Below is a small trained network, with its code and all its weights. Each question gives an input and a class and asks what happens when units are switched off, that is, made to give their printed mean instead of their output.

import numpy as np


def w(rows, s, z=0):
    codes = np.array(rows[::2]) - 128.0
    scale = np.full(codes.shape[1], s)
    scale[-1] = z or s
    return codes * scale


def f(y):
    return y / 2 * (1 + np.tanh(0.7978845608 * (y + 0.044715 * y**3)))


def log_softmax(a):
    a = a - a.max(-1, keepdims=True)
    return a - np.log(np.exp(a).sum(-1, keepdims=True))


def net(x, mask):
    res = np.array(x, float).reshape(1, 8) / 4 @ E
    y = f(res @ A[0][:, :-1].T + A[0][:, -1])
    res = res + np.where(mask, y, B[0][:, -1]) @ B[0][:, :-1]
    return log_softmax(res[-1] @ U[:, :-1].T + U[:, -1])


A, B = {}, {}
E = w([
[126,151,145,98,39,159,27,110,133,145],'x0',
[170,106,254,200,151,85,33,125,31,81],'x1',
[137,78,142,184,155,180,194,124,78,92],'x2',
[163,126,57,83,85,58,85,166,36,35],'x3',
[37,100,139,124,74,168,115,214,162,60],'x4',
[166,107,155,119,116,79,112,190,176,182],'x5',
[179,28,120,112,98,153,135,161,82,116],'x6',
[199,53,145,183,87,61,87,87,210,131],'x7',
],0.0083)
A[0] = w([
[115,189,94,112,138,105,131,87,199,161,189],'n1',
[151,106,161,206,150,160,106,47,99,213,208],'n2',
[75,49,32,164,109,132,201,136,91,102,174],'n3',
[172,69,55,149,128,143,167,52,111,103,177],'n4',
[101,205,66,85,99,142,118,131,77,135,183],'n5',
[152,175,131,132,194,143,154,41,131,177,160],'n6',
[138,124,178,181,172,226,215,169,138,114,234],'n7',
[180,165,134,68,108,112,86,97,31,98,235],'n8',
[105,138,187,161,254,175,189,69,159,169,195],'n9',
[142,106,179,104,43,139,143,98,163,158,154],'n10',
[77,181,80,86,92,71,108,185,207,126,225],'n11',
[155,77,171,118,125,87,75,193,100,146,191],'n12',
[73,104,196,146,102,109,152,222,109,111,236],'n13',
[104,148,74,157,45,106,82,69,173,203,152],'n14',
[48,121,110,130,99,139,148,224,192,148,125],'n15',
[124,51,130,107,82,155,151,191,159,114,237],'n16',
[217,117,157,147,85,87,67,112,115,118,194],'n17',
[137,109,134,88,65,168,72,203,165,138,235],'n18',
[163,104,165,217,128,52,167,159,52,40,253],'n19',
[137,191,136,107,197,146,156,63,173,138,144],'n20',
[80,168,132,116,128,88,165,154,243,107,166],'n21',
[113,158,158,107,112,64,100,84,112,148,214],'n22',
],0.009,0.004)
B[0] = w([
[63,147,159,178,48,90,137,146,115,80,201],'n1',
[147,160,85,204,90,73,122,63,151,173,218],'n2',
[124,59,101,114,145,145,195,124,118,83,193],'n3',
[118,91,104,164,111,28,185,95,188,68,178],'n4',
[34,182,53,82,178,125,136,180,62,63,200],'n5',
[106,203,99,148,102,94,190,62,125,149,201],'n6',
[125,88,109,139,206,194,154,42,131,189,229],'n7',
[153,187,51,68,143,78,116,159,78,117,213],'n8',
[120,180,168,173,148,187,191,50,123,184,248],'n9',
[143,134,136,119,56,117,84,132,178,160,168],'n10',
[86,164,167,167,71,192,143,240,145,36,224],'n11',
[193,136,122,98,148,118,109,126,129,162,201],'n12',
[144,95,178,127,233,204,92,168,151,165,202],'n13',
[116,144,157,160,63,111,90,125,118,85,194],'n14',
[122,95,185,71,82,175,143,175,188,176,199],'n15',
[162,83,113,43,114,155,134,103,162,159,198],'n16',
[196,146,100,169,102,76,76,162,145,119,215],'n17',
[174,143,166,58,109,156,115,175,216,149,210],'n18',
[254,92,98,152,203,79,129,139,128,159,244],'n19',
[30,184,124,181,99,93,158,107,135,197,191],'n20',
[57,112,198,180,90,192,166,163,122,110,200],'n21',
[136,198,144,191,118,90,52,149,108,69,176],'n22',
],0.0084,0.013)
U = w([
[43,164,171,157,69,131,134,185,161,72,64],'0',
[217,127,129,161,149,62,60,169,124,117,122],'1',
[110,96,161,44,82,203,153,192,217,156,152],'2',
[90,220,128,180,122,93,214,38,149,195,68],'3',
[115,61,178,152,223,189,142,84,149,181,127],'4',
[93,229,37,38,142,89,139,180,73,58,250],'5',
[170,118,131,142,28,99,57,98,205,145,147],'6',
[138,17,52,137,149,72,254,105,168,55,70],'7',
],0.008,0.0021)

Each question gives the input, the list of numbers given to net, and the class t.
The units are the neurons (one row each of A and B). Each row of codes is followed by its name. A weight is (code - 128) times the scale printed after its matrix; where a second scale follows, it is the last column's (A, B and U).
mask holds one flag per neuron, in row order. A switched-off neuron (its flag False) gives its mean, the last column of its row in B, instead of its output. The means were averaged over made-up inputs and are rounded, as every weight is.
A unit's drop is (log p(t) with every unit on - log p(t) with that unit switched off) / (log p(t) with every unit on - log p(t) with every unit switched off).
The circuit of an input: a set's keep is (log p(t) with only the set's units on - log p(t) with every unit switched off) / (log p(t) with every unit on - log p(t) with every unit switched off). Starting from the 12 units with the biggest drops (on a tie, the unit counted first), units are removed one at a time, each time the one whose removal leaves the highest keep (on an exact tie, the one counted first), for as long as the keep stays at least 0.8.
units of the circuit, in order: the units of the circuit, biggest drop first
most important unit: the unit with the biggest drop
top k neurons: the k neurons with the biggest drops, biggest first
drop of u: that unit's drop, to one decimal
input [8,4,7,0,-6,-2,6,-8], class 5: most important unit -> n8
input [6,-2,-4,-3,-5,7,-3,1], class 0: units of the circuit, in order -> (n11, n1)
input [-8,-6,-2,4,5,-7,-3,-5], class 0: top 2 neurons -> (n21, n11)
input [5,-3,2,3,-2,-6,6,7], class 7: top 2 neurons -> (n4, n3)
input [7,-3,2,-3,-3,-4,2,3], class 6: units of the circuit, in order -> (n9, n10)
input [4,-6,6,-8,6,0,-8,0], class 2: top 2 neurons -> (n15, n11)
input [7,4,3,3,5,7,5,-6], class 2: top 2 neurons -> (n18, n16)
input [8,-8,-1,8,7,-4,-7,-5], class 0: top 3 neurons -> (n11, n21, n15)
input [6,2,-7,-7,-5,8,-3,0], class 6: top 2 neurons -> (n10, n14)
input [6,-6,-2,4,-3,-5,8,4], class 5: top 2 neurons -> (n8, n5)
input [8,-4,-6,-7,4,-7,1,1], class 0: top 2 neurons -> (n14, n1)
input [-7,-7,5,8,1,-8,-7,-6], class 7: top 3 neurons -> (n3, n4, n7)
input [6,-2,-8,2,-4,-5,-2,0], class 5: top 2 neurons -> (n5, n8)
input [5,-4,5,5,-6,-7,4,6], class 7: units of the circuit, in order -> (n4)
input [5,-4,7,-5,7,-5,-3,3], class 2: top 2 neurons -> (n15, n19)
input [-7,-2,0,5,7,1,5,-8], class 2: top 2 neurons -> (n15, n13)
input [7,-1,1,-1,-2,-8,-7,-7], class 5: drop of n5 -> 1.6
input [-2,3,-6,-1,3,-8,5,1], class 1: drop of n7 -> 0.2
input [2,4,5,-1,2,-6,-3,-7], class 4: drop of n1 -> 0.1
input [3,6,5,-7,8,4,5,-8], class 4: units of the circuit, in order -> (n7)
